Here is a tiny trained network, its code and every weight. The questions are about switching its units off for an input and a target symbol, where a switched-off unit gives its printed mean instead of its output.

import numpy as np


def w(rows, s, z=0):
    codes = np.array(rows[::2]) - 128.0
    scale = np.full(codes.shape[1], s)
    scale[-1] = z or s
    return codes * scale


def norm(h):
    return h / np.sqrt((h * h).mean(-1, keepdims=True) + 1e-5)


def f(y):
    return y / 2 * (1 + np.tanh(0.7978845608 * (y + 0.044715 * y**3)))


def softmax(a):
    e = np.exp(a - a.max(-1, keepdims=True))
    return e / e.sum(-1, keepdims=True)


def log_softmax(a):
    a = a - a.max(-1, keepdims=True)
    return a - np.log(np.exp(a).sum(-1, keepdims=True))


def net(x, mask):
    ids = ['ΘΣΩζφψ'.index(c) for c in x.split()]
    T = len(ids)
    res = E[ids] + P[:T]
    r = norm(res)
    for j in range(3):
        rows = slice(3 * j, 3 * j + 3)
        q, k, v = (r @ M[0][rows].T for M in (Q, K, V))
        z = softmax(np.where(np.tri(T) > 0, q @ k.T / 3**0.5, -1e9)) @ v
        o = O[0][rows]
        res = res + np.where(mask[j], z, o[:, -1]) @ o[:, :-1]
    y = f(norm(res) @ A[0][:, :-1].T + A[0][:, -1])
    res = res + np.where(mask[3:15], y, B[0][:, -1]) @ B[0][:, :-1]
    return log_softmax(norm(res)[-1] @ U[:, :-1].T + U[:, -1])


Q, K, V, O, A, B = {}, {}, {}, {}, {}, {}
E = w([
[117,116,157,158,153,29,83,230,13,129,92,190],'Θ',
[25,131,189,115,236,158,57,34,162,165,123,104],'Σ',
[66,150,83,181,92,231,109,199,104,94,210,228],'Ω',
[127,65,151,90,93,101,252,84,81,125,127,246],'ζ',
[82,156,188,165,157,130,251,244,146,54,188,78],'φ',
[201,82,220,108,67,117,100,129,174,13,153,150],'ψ',
],0.0032)
P = w([
[156,190,99,2,109,141,161,203,141,103,89,151],'0',
[152,162,126,82,159,125,137,147,126,95,134,146],'1',
[133,141,144,104,141,139,137,139,120,108,131,152],'2',
[111,128,137,119,130,127,127,122,118,108,137,147],'3',
[110,117,136,130,125,114,122,123,122,119,145,140],'4',
[109,104,136,143,126,114,123,122,122,126,147,133],'5',
[114,91,139,158,124,119,125,121,120,131,145,128],'6',
[130,79,139,181,127,119,125,121,123,141,141,121],'7',
[118,75,167,196,104,123,126,114,111,142,147,114],'8',
],0.0071)
Q[0] = w([
[187,119,83,125,109,135,80,101,135,115,104,128],'H0',
[101,91,254,162,184,123,88,93,129,101,162,134],'H0',
[98,86,142,138,143,113,124,117,82,137,115,176],'H0',
[107,91,154,134,130,129,130,120,122,68,161,172],'H1',
[116,82,132,160,95,75,171,162,124,62,205,141],'H1',
[128,93,126,121,102,88,130,144,82,89,142,212],'H1',
[93,111,169,145,98,143,123,95,144,133,131,127],'H2',
[117,83,171,157,90,115,153,123,117,94,180,177],'H2',
[171,124,112,91,119,110,142,80,167,149,102,123],'H2',
],0.0097)
K[0] = w([
[84,166,91,60,159,136,159,173,145,134,108,103],'H0',
[114,48,124,253,104,113,152,127,96,173,149,120],'H0',
[137,79,144,227,96,146,144,132,172,97,180,79],'H0',
[54,100,139,157,158,159,137,89,133,174,154,117],'H1',
[45,137,143,98,220,158,54,16,147,204,102,124],'H1',
[66,166,136,119,214,175,127,82,186,161,135,63],'H1',
[129,72,99,252,92,102,126,145,102,123,153,120],'H2',
[103,82,141,253,141,119,123,109,112,167,141,100],'H2',
[102,254,84,107,135,161,121,171,119,129,140,117],'H2',
],0.0064)
V[0] = w([
[95,100,72,120,50,138,184,126,15,200,89,203],'H0',
[115,165,98,183,95,213,186,143,128,119,180,130],'H0',
[89,147,148,110,167,65,253,202,100,153,90,76],'H0',
[118,98,126,117,151,104,174,87,50,172,125,218],'H1',
[132,120,130,185,113,170,45,156,61,82,172,198],'H1',
[179,99,180,181,127,71,188,156,96,56,202,138],'H1',
[89,199,106,171,189,196,89,218,126,131,144,96],'H2',
[60,118,163,108,233,127,18,96,128,174,108,123],'H2',
[182,147,76,180,65,69,102,223,55,137,101,126],'H2',
],0.0037)
O[0] = w([
[132,83,197,28,188,218,127,192,219,125,52,104,137],'H0',
[146,97,166,11,143,57,76,175,107,203,173,125,118],'H0',
[58,53,69,141,2,133,84,136,217,164,95,129,252],'H0',
[129,55,126,123,102,122,178,118,58,171,104,209,221],'H1',
[127,94,168,130,108,176,71,189,100,76,172,202,188],'H1',
[96,146,131,27,71,70,164,194,154,55,134,174,90],'H1',
[147,74,85,38,50,141,131,94,34,150,141,50,107],'H2',
[149,124,202,190,48,214,205,178,67,123,63,94,136],'H2',
[52,111,81,55,178,162,123,28,117,14,142,95,33],'H2',
],0.0034,0.0013)
A[0] = w([
[155,99,135,89,47,117,129,166,162,134,105,109,86],'N0',
[98,70,89,133,88,83,45,74,138,194,140,89,30],'N1',
[84,119,139,135,182,167,67,137,207,166,91,117,92],'N2',
[178,115,98,61,83,147,100,98,139,104,107,124,10],'N3',
[139,144,113,111,70,96,167,128,84,70,103,156,76],'N4',
[162,118,86,143,141,111,174,94,187,179,133,99,31],'N5',
[108,83,99,137,145,222,157,53,124,77,118,83,49],'N6',
[122,112,98,75,132,159,135,195,159,100,80,138,61],'N7',
[111,121,73,118,198,71,74,103,141,106,159,143,76],'N8',
[254,146,116,157,77,173,179,182,138,160,106,102,68],'N9',
[165,97,123,70,210,114,107,113,79,146,160,91,4],'N10',
[149,126,160,104,176,104,108,117,93,144,136,23,33],'N11',
],0.0059,0.0032)
B[0] = w([
[95,125,161,195,155,87,178,105,108,139,172,109,184],'N0',
[162,127,127,51,114,182,107,207,98,107,209,202,136],'N1',
[194,135,168,149,102,59,108,169,147,4,179,155,205],'N2',
[176,197,189,220,179,133,66,116,148,61,110,213,101],'N3',
[141,86,190,159,133,125,104,148,177,88,56,95,180],'N4',
[93,194,129,107,84,198,43,139,42,98,90,137,62],'N5',
[81,114,104,103,66,61,182,187,158,133,195,69,157],'N6',
[114,100,147,206,91,134,134,109,42,203,141,95,254],'N7',
[140,96,154,186,83,212,160,141,89,177,67,75,212],'N8',
[69,11,218,153,78,121,112,196,98,77,35,147,247],'N9',
[93,104,177,127,101,71,207,126,202,118,67,185,73],'N10',
[126,100,127,51,174,136,172,110,150,183,95,251,52],'N11',
],0.0042,0.00097)
U = w([
[84,77,155,155,77,168,91,171,71,99,2,87,95],'Θ',
[139,177,123,214,171,159,145,30,81,207,148,73,254],'Σ',
[169,135,99,44,126,238,77,178,72,153,205,172,112],'Ω',
[113,94,136,65,181,101,193,100,200,175,74,225,22],'ζ',
[77,127,80,101,81,35,166,162,153,137,204,34,145],'φ',
[206,174,161,153,156,81,80,134,188,8,141,158,118],'ψ',
],0.0035,0.00089)

Each question gives the input, a string of symbols that net reads in full, and the target symbol t.
The units are the heads (3 rows each of Q, K, V and O) and the neurons (one row each of A and B). Each row of codes is followed by its name. A weight is (code - 128) times the scale printed after its matrix; where a second scale follows, it is the last column's (O, A, B and U).
mask holds one flag per unit, heads first, then neurons. A switched-off unit (its flag False) gives its mean, the last column of its rows in O or B, instead of its output. The means were averaged over made-up inputs and are rounded, as every weight is.
A unit's drop is (log p(t) with every unit on - log p(t) with that unit switched off) / (log p(t) with every unit on - log p(t) with every unit switched off).
The circuit of an input: a set's keep is (log p(t) with only the set's units on - log p(t) with every unit switched off) / (log p(t) with every unit on - log p(t) with every unit switched off). Starting from the 12 units with the biggest drops (on a tie, the unit counted first), units are removed one at a time, each time the one whose removal leaves the highest keep (on an exact tie, the one counted first), for as long as the keep stays at least 0.8.
units of the circuit, in order: the units of the circuit, biggest drop first
unit that matters most: the unit with the biggest drop
which heads matter: for each layer, one digit per head in row order, 1 if its drop is at least 0.15 and else 0, layers parted by /
input ψ ψ Σ ζ ψ ψ ζ Ω, target ψ: units of the circuit, in order -> H2; N2
input ζ Σ Σ ζ φ Ω ζ ζ Σ, target ψ: units of the circuit, in order -> N2; H0
input ψ φ Σ φ Θ Ω, target φ: units of the circuit, in order -> H2; N6
input Σ ζ φ ψ φ Θ, target Ω: unit that matters most -> N1
input Σ Ω Ω, target ζ: units of the circuit, in order -> H0; N10; H1; H2
input Σ φ φ φ φ, target Ω: which heads matter -> 110
input Σ ψ ψ Σ ψ Σ ζ Ω, target ψ: units of the circuit, in order -> H2; N2; H0
input φ Σ Ω, target Θ: units of the circuit, in order -> H2; N9
input Ω ζ Σ Ω Σ ψ Σ ζ ζ, target ψ: which heads matter -> 101
input Σ ψ ψ, target Σ: units of the circuit, in order -> H0; H1
input Σ Ω ζ Θ ψ, target φ: which heads matter -> 011
input ψ φ Σ Θ Ω, target φ: which heads matter -> 011
input ζ ψ Σ Σ ζ ζ Θ, target ψ: units of the circuit, in order -> N2; H0; H2
input Σ ψ Ω ψ, target ζ: units of the circuit, in order -> H0; H1; N11; N10
input Σ Ω Σ ζ ψ Θ, target Σ: units of the circuit, in order -> H1; H0; N9
input ζ ζ Σ φ Ω ζ Θ, target ψ: which heads matter -> 111
input ψ Ω Σ φ Σ φ φ Ω Σ, target ζ: which heads matter -> 100
input Θ Σ ψ, target Θ: units of the circuit, in order -> N9; H2
input Σ φ ψ, target Ω: which heads matter -> 111
input Σ φ Θ ζ, target φ: which heads matter -> 110
input Σ ψ Ω, target Σ: unit that matters most -> H1
input Σ φ φ, target Ω: which heads matter -> 111
input ζ Ω Ω Σ, target ζ: units of the circuit, in order -> H0; N10
input Σ φ Θ, target Ω: units of the circuit, in order -> H0; N1; H1; H2
input Σ ψ ζ φ, target ψ: which heads matter -> 111
input Ω Σ φ, target Θ: unit that matters most -> H2
input Σ ζ Ω φ, target ζ: which heads matter -> 110
